Below is a small trained network, with its code and all its weights. Each question gives an input and a target symbol and asks what happens when units are switched off, that is, made to give their printed mean instead of their output.

import numpy as np


def w(rows, s, z=0):
    codes = np.array(rows[::2]) - 128.0
    scale = np.full(codes.shape[1], s)
    scale[-1] = z or s
    return codes * scale


def norm(h):
    return h / np.sqrt((h * h).mean(-1, keepdims=True) + 1e-5)


def f(y):
    return np.maximum(y, 0)


def softmax(a):
    e = np.exp(a - a.max(-1, keepdims=True))
    return e / e.sum(-1, keepdims=True)


def log_softmax(a):
    a = a - a.max(-1, keepdims=True)
    return a - np.log(np.exp(a).sum(-1, keepdims=True))


def net(x, mask):
    ids = ['ΓΘΛΣΦαβεμξτ'.index(c) for c in x.split()]
    T = len(ids)
    res = E[ids] + P[:T]
    q, k, v = (norm(res) @ M[0].T for M in (Q, K, V))
    z = softmax(np.where(np.tri(T) > 0, q @ k.T / 2**0.5, -1e9)) @ v
    res = res + np.where(mask[0], z, O[0][:, -1]) @ O[0][:, :-1]
    y = f(norm(res) @ A[0][:, :-1].T + A[0][:, -1])
    res = res + np.where(mask[1:17], y, B[0][:, -1]) @ B[0][:, :-1]
    return log_softmax(norm(res)[-1] @ U[:, :-1].T + U[:, -1])


Q, K, V, O, A, B = {}, {}, {}, {}, {}, {}
E = w([
[105,118,103,128],'Γ',
[90,118,109,122],'Θ',
[93,154,123,127],'Λ',
[113,127,105,130],'Σ',
[109,140,121,136],'Φ',
[87,147,114,127],'α',
[122,124,112,143],'β',
[126,127,254,165],'ε',
[88,135,101,123],'μ',
[121,145,115,123],'ξ',
[95,136,108,150],'τ',
],0.017)
P = w([
[211,114,198,62],'0',
[173,209,143,194],'1',
[136,218,129,197],'2',
[95,230,121,191],'3',
[84,238,114,195],'4',
[59,247,110,207],'5',
[49,255,109,207],'6',
],0.0049)
Q[0] = w([
[169,117,253,107],'h0',
[206,2,130,9],'h0',
],0.008)
K[0] = w([
[144,98,43,76],'h0',
[127,238,2,232],'h0',
],0.0074)
V[0] = w([
[254,42,201,80],'h0',
[182,89,38,40],'h0',
],0.0086)
O[0] = w([
[28,74,232,115,253],'h0',
[115,10,29,106,232],'h0',
],0.011,0.0016)
A[0] = w([
[109,146,93,182,127],'n0',
[67,144,101,169,148],'n1',
[214,87,135,128,139],'n2',
[180,86,76,118,16],'n3',
[139,124,128,120,99],'n4',
[156,118,131,110,67],'n5',
[33,175,152,128,162],'n6',
[136,98,64,28,102],'n7',
[136,133,251,201,115],'n8',
[139,199,124,132,129],'n9',
[130,202,107,197,164],'n10',
[61,104,100,122,57],'n11',
[63,60,170,113,253],'n12',
[115,183,198,100,199],'n13',
[100,183,158,153,74],'n14',
[107,172,155,138,100],'n15',
],0.012,0.0043)
B[0] = w([
[154,83,186,113,166],'n0',
[189,68,166,98,193],'n1',
[48,125,204,118,139],'n2',
[110,98,124,156,148],'n3',
[123,132,123,116,128],'n4',
[124,98,111,124,128],'n5',
[149,101,149,163,230],'n6',
[151,93,135,224,180],'n7',
[253,76,90,221,225],'n8',
[27,89,116,80,177],'n9',
[68,139,157,107,208],'n10',
[207,170,126,81,175],'n11',
[173,251,142,88,254],'n12',
[113,89,106,233,214],'n13',
[122,106,82,172,181],'n14',
[133,86,115,165,172],'n15',
],0.0074,0.0092)
U = w([
[124,66,112,64,164],'Γ',
[255,130,116,74,187],'Θ',
[13,98,129,181,96],'Λ',
[87,47,156,62,104],'Σ',
[198,106,193,182,173],'Φ',
[73,189,80,103,131],'α',
[71,83,227,86,4],'β',
[129,150,175,165,69],'ε',
[147,59,17,158,187],'μ',
[149,167,191,52,125],'ξ',
[175,249,69,136,77],'τ',
],0.013,0.0032)

Each question gives the input, a string of symbols that net reads in full, and the target symbol t.
The units are the heads (2 rows each of Q, K, V and O) and the neurons (one row each of A and B). Each row of codes is followed by its name. A weight is (code - 128) times the scale printed after its matrix; where a second scale follows, it is the last column's (O, A, B and U).
mask holds one flag per unit, heads first, then neurons. A switched-off unit (its flag False) gives its mean, the last column of its rows in O or B, instead of its output. The means were averaged over made-up inputs and are rounded, as every weight is.
A unit's drop is (log p(t) with every unit on - log p(t) with that unit switched off) / (log p(t) with every unit on - log p(t) with every unit switched off).
The circuit of an input: a set's keep is (log p(t) with only the set's units on - log p(t) with every unit switched off) / (log p(t) with every unit on - log p(t) with every unit switched off). Starting from the 12 units with the biggest drops (on a tie, the unit counted first), units are removed one at a time, each time the one whose removal leaves the highest keep (on an exact tie, the one counted first), for as long as the keep stays at least 0.8.
units of the circuit, in order: the units of the circuit, biggest drop first
top k neurons: the k neurons with the biggest drops, biggest first
drop of u: that unit's drop, to one decimal
input α Λ Θ Θ Θ Λ, target α: top 2 neurons	[n8, n9]
input Λ μ μ μ Φ ξ, target Λ: top 2 neurons	[n12, n9]
input Λ μ μ ξ Λ, target Λ: units of the circuit, in order	[n12, n8]
input μ μ Γ μ μ β μ, target μ: units of the circuit, in order	[h0, n12]
input Γ Θ Σ, target Γ: top 2 neurons	[n8, n13]
input Λ τ Φ, target Λ: top 4 neurons	[n12, n9, n10, n8]
input μ μ Λ Σ, target μ: top neuron	[n12]
input Γ μ Γ Γ, target Γ: top 4 neurons	[n8, n13, n12, n11]
input α Σ ξ α μ Σ, target α: top 4 neurons	[n8, n9, n10, n12]
input α Λ β, target α: top 3 neurons	[n8, n9, n10]
input Σ Λ ξ, target Σ: drop of h0	0.1
input Θ τ Φ Λ ξ, target Θ: drop of n10	0.0
input β μ Θ Σ μ, target β: drop of n12	0.1
input τ μ Θ Σ ξ α, target τ: drop of h0	2.8
input Θ Σ α μ τ μ, target Θ: top neuron	[n11]
